Here is a tiny trained network, its code and every weight. The questions are about switching its units off for an input and a target symbol, where a switched-off unit gives its printed mean instead of its output.

import numpy as np


def w(rows, s, z=0):
    codes = np.array(rows[::2]) - 128.0
    scale = np.full(codes.shape[1], s)
    scale[-1] = z or s
    return codes * scale


def norm(h):
    return h / np.sqrt((h * h).mean(-1, keepdims=True) + 1e-5)


def f(y):
    return y / 2 * (1 + np.tanh(0.7978845608 * (y + 0.044715 * y**3)))


def softmax(a):
    e = np.exp(a - a.max(-1, keepdims=True))
    return e / e.sum(-1, keepdims=True)


def log_softmax(a):
    a = a - a.max(-1, keepdims=True)
    return a - np.log(np.exp(a).sum(-1, keepdims=True))


def net(x, mask):
    ids = ['αβδεζηλμξπτφψω'.index(c) for c in x.split()]
    T = len(ids)
    res = E[ids] + P[:T]
    u = 0
    for l in range(2):
        r = norm(res)
        for j in range(3):
            rows = slice(2 * j, 2 * j + 2)
            q, k, v = (r @ M[l][rows].T for M in (Q, K, V))
            z = softmax(np.where(np.tri(T) > 0, q @ k.T / 2**0.5, -1e9)) @ v
            o = O[l][rows]
            res = res + np.where(mask[u + j], z, o[:, -1]) @ o[:, :-1]
        u += 3
        y = f(norm(res) @ A[l][:, :-1].T + A[l][:, -1])
        res = res + np.where(mask[u : u + 12], y, B[l][:, -1]) @ B[l][:, :-1]
        u += 12
    return log_softmax(norm(res)[-1] @ U[:, :-1].T + U[:, -1])


Q, K, V, O, A, B = {}, {}, {}, {}, {}, {}
E = w([
[157,130,112],'α',
[32,85,84],'β',
[231,160,112],'δ',
[150,87,97],'ε',
[103,6,100],'ζ',
[173,171,89],'η',
[121,94,191],'λ',
[76,94,143],'μ',
[184,122,129],'ξ',
[133,146,155],'π',
[123,155,122],'τ',
[234,107,107],'φ',
[226,175,236],'ψ',
[81,114,78],'ω',
],0.02)
P = w([
[126,146,107],'0',
[104,198,128],'1',
[114,68,124],'2',
[120,147,106],'3',
[103,193,121],'4',
[207,133,152],'5',
[121,145,106],'6',
[105,192,119],'7',
[192,49,254],'8',
[118,138,105],'9',
[102,188,115],'10',
],0.012)
Q[0] = w([
[125,119,93],'L0H0',
[159,77,129],'L0H0',
[207,89,128],'L0H1',
[158,132,55],'L0H1',
[106,123,151],'L0H2',
[123,88,5],'L0H2',
],0.029)
K[0] = w([
[137,147,96],'L0H0',
[142,80,83],'L0H0',
[225,78,106],'L0H1',
[156,143,26],'L0H1',
[100,79,138],'L0H2',
[135,6,14],'L0H2',
],0.023)
V[0] = w([
[23,60,102],'L0H0',
[144,168,59],'L0H0',
[30,173,196],'L0H1',
[78,12,255],'L0H1',
[132,215,200],'L0H2',
[110,69,104],'L0H2',
],0.0025)
O[0] = w([
[64,72,130,109],'L0H0',
[153,100,113,177],'L0H0',
[132,57,89,16],'L0H1',
[48,3,39,4],'L0H1',
[21,30,108,48],'L0H2',
[195,176,145,161],'L0H2',
],0.0039,0.0021)
A[0] = w([
[89,114,138,137],'L0N0',
[151,124,205,111],'L0N1',
[141,178,116,126],'L0N2',
[147,104,141,145],'L0N3',
[138,120,75,103],'L0N4',
[55,119,250,2],'L0N5',
[37,202,95,72],'L0N6',
[72,182,145,253],'L0N7',
[146,122,96,117],'L0N8',
[42,204,77,20],'L0N9',
[155,136,91,118],'L0N10',
[148,114,91,96],'L0N11',
],0.02,0.0031)
B[0] = w([
[150,156,169,148],'L0N0',
[77,6,129,171],'L0N1',
[109,168,172,253],'L0N2',
[143,141,159,161],'L0N3',
[183,151,89,172],'L0N4',
[227,137,45,169],'L0N5',
[139,59,195,201],'L0N6',
[227,162,109,193],'L0N7',
[155,140,99,170],'L0N8',
[51,34,207,201],'L0N9',
[137,152,107,212],'L0N10',
[172,149,88,168],'L0N11',
],0.023,0.0056)
Q[1] = w([
[3,164,107],'L1H0',
[71,49,99],'L1H0',
[47,136,56],'L1H1',
[36,41,203],'L1H1',
[96,204,226],'L1H2',
[124,38,118],'L1H2',
],0.018)
K[1] = w([
[115,44,217],'L1H0',
[106,55,81],'L1H0',
[3,130,64],'L1H1',
[111,32,208],'L1H1',
[134,236,217],'L1H2',
[77,63,142],'L1H2',
],0.017)
V[1] = w([
[158,50,125],'L1H0',
[106,152,25],'L1H0',
[123,182,36],'L1H1',
[132,93,187],'L1H1',
[45,114,101],'L1H2',
[254,164,161],'L1H2',
],0.0075)
O[1] = w([
[168,182,205,72],'L1H0',
[152,30,140,180],'L1H0',
[3,74,127,136],'L1H1',
[198,160,129,124],'L1H1',
[196,186,105,46],'L1H2',
[22,23,163,253],'L1H2',
],0.0054)
A[1] = w([
[70,208,182,142],'L1N0',
[74,169,134,29],'L1N1',
[170,139,120,154],'L1N2',
[139,126,121,156],'L1N3',
[232,59,138,254],'L1N4',
[134,85,71,115],'L1N5',
[123,158,138,116],'L1N6',
[25,141,197,30],'L1N7',
[141,224,164,108],'L1N8',
[148,162,249,9],'L1N9',
[225,169,135,65],'L1N10',
[234,133,211,196],'L1N11',
],0.016,0.0025)
B[1] = w([
[180,106,124,180],'L1N0',
[119,90,102,135],'L1N1',
[131,136,156,149],'L1N2',
[131,136,133,135],'L1N3',
[102,4,100,254],'L1N4',
[120,217,153,167],'L1N5',
[123,124,116,134],'L1N6',
[73,159,141,153],'L1N7',
[84,162,94,187],'L1N8',
[104,156,106,189],'L1N9',
[141,133,210,173],'L1N10',
[166,201,123,225],'L1N11',
],0.026,0.011)
U = w([
[38,96,64,165],'α',
[184,122,137,83],'β',
[156,135,94,189],'δ',
[130,123,100,162],'ε',
[179,117,127,146],'ζ',
[247,141,75,2],'η',
[151,166,166,204],'λ',
[129,146,2,108],'μ',
[31,143,139,136],'ξ',
[122,139,207,65],'π',
[97,117,155,137],'τ',
[78,117,175,121],'φ',
[166,124,168,66],'ψ',
[137,133,124,115],'ω',
],0.023,0.0065)

Each question gives the input, a string of symbols that net reads in full, and the target symbol t.
The units are the heads (2 rows each of Q, K, V and O) and the neurons (one row each of A and B). Each row of codes is followed by its name. A weight is (code - 128) times the scale printed after its matrix; where a second scale follows, it is the last column's (O, A, B and U).
mask holds one flag per unit, layer by layer, with each layer's heads first. A switched-off unit (its flag False) gives its mean, the last column of its rows in O or B, instead of its output. The means were averaged over made-up inputs and are rounded, as every weight is.
A unit's drop is (log p(t) with every unit on - log p(t) with that unit switched off) / (log p(t) with every unit on - log p(t) with every unit switched off).
The circuit of an input: a set's keep is (log p(t) with only the set's units on - log p(t) with every unit switched off) / (log p(t) with every unit on - log p(t) with every unit switched off). Starting from the 12 units with the biggest drops (on a tie, the unit counted first), units are removed one at a time, each time the one whose removal leaves the highest keep (on an exact tie, the one counted first), for as long as the keep stays at least 0.8.
circuit, biggest first: the units of the circuit, biggest drop first
most important unit: the unit with the biggest drop
k most important neurons: the k neurons with the biggest drops, biggest first
k most important neurons of layer l: the k neurons of layer l with the biggest drops, biggest first
heads that matter: for each layer, one digit per head in row order, 1 if its drop is at least 0.15 and else 0, layers parted by /
input ζ ζ α α ξ, target α: heads that matter => 000 / 000
input α α α ξ ζ α ψ α η ε ε, target μ: 2 most important neurons => (L0N6; L0N7)
input τ α ζ τ τ ζ α α, target λ: heads that matter => 000 / 000
input ε α ζ τ α α α α, target λ: 2 most important neurons => (L0N2; L1N4)
input τ α ζ α τ α τ, target π: 4 most important neurons => (L0N9; L0N6; L0N2; L1N11)
input α ζ φ, target α: circuit, biggest first => (L0N7; L0N6; L1N0)
input α φ α φ α ε ζ ζ, target ξ: heads that matter => 000 / 001
input α δ α ζ τ α φ φ, target π: most important unit => L0N9
input δ α α ζ ε, target μ: heads that matter => 010 / 011
input η ζ ζ φ ε π ε ζ ε ξ, target ξ: 2 most important neurons of layer 1 => (L1N4; L1N11)
input δ α α ε α ε, target α: heads that matter => 000 / 011
input π ψ α α ε μ, target α: heads that matter => 010 / 010
input α δ α φ λ δ, target α: heads that matter => 000 / 011
input ξ μ η α, target μ: 3 most important neurons of layer 0 => (L0N7; L0N5; L0N9)
input α α α τ α τ α α ψ α ξ, target α: 4 most important neurons => (L0N6; L0N9; L1N7; L1N11)
input ζ δ ε α, target μ: 3 most important neurons => (L1N8; L0N7; L0N5)
input δ δ α α δ α τ φ, target π: most important unit => L1N10
input ε ε α η δ ζ, target α: heads that matter => 000 / 000
input α α ω ζ α ε μ π ω ξ, target ξ: heads that matter => 000 / 011
input τ α α β α ε β ζ, target ξ: heads that matter => 000 / 011
input τ α α α α α, target α: most important unit => L0N9
input μ φ λ π η η, target λ: 2 most important neurons => (L1N4; L0N9)
input α α α δ α τ, target ξ: 2 most important neurons => (L1N7; L0N2)
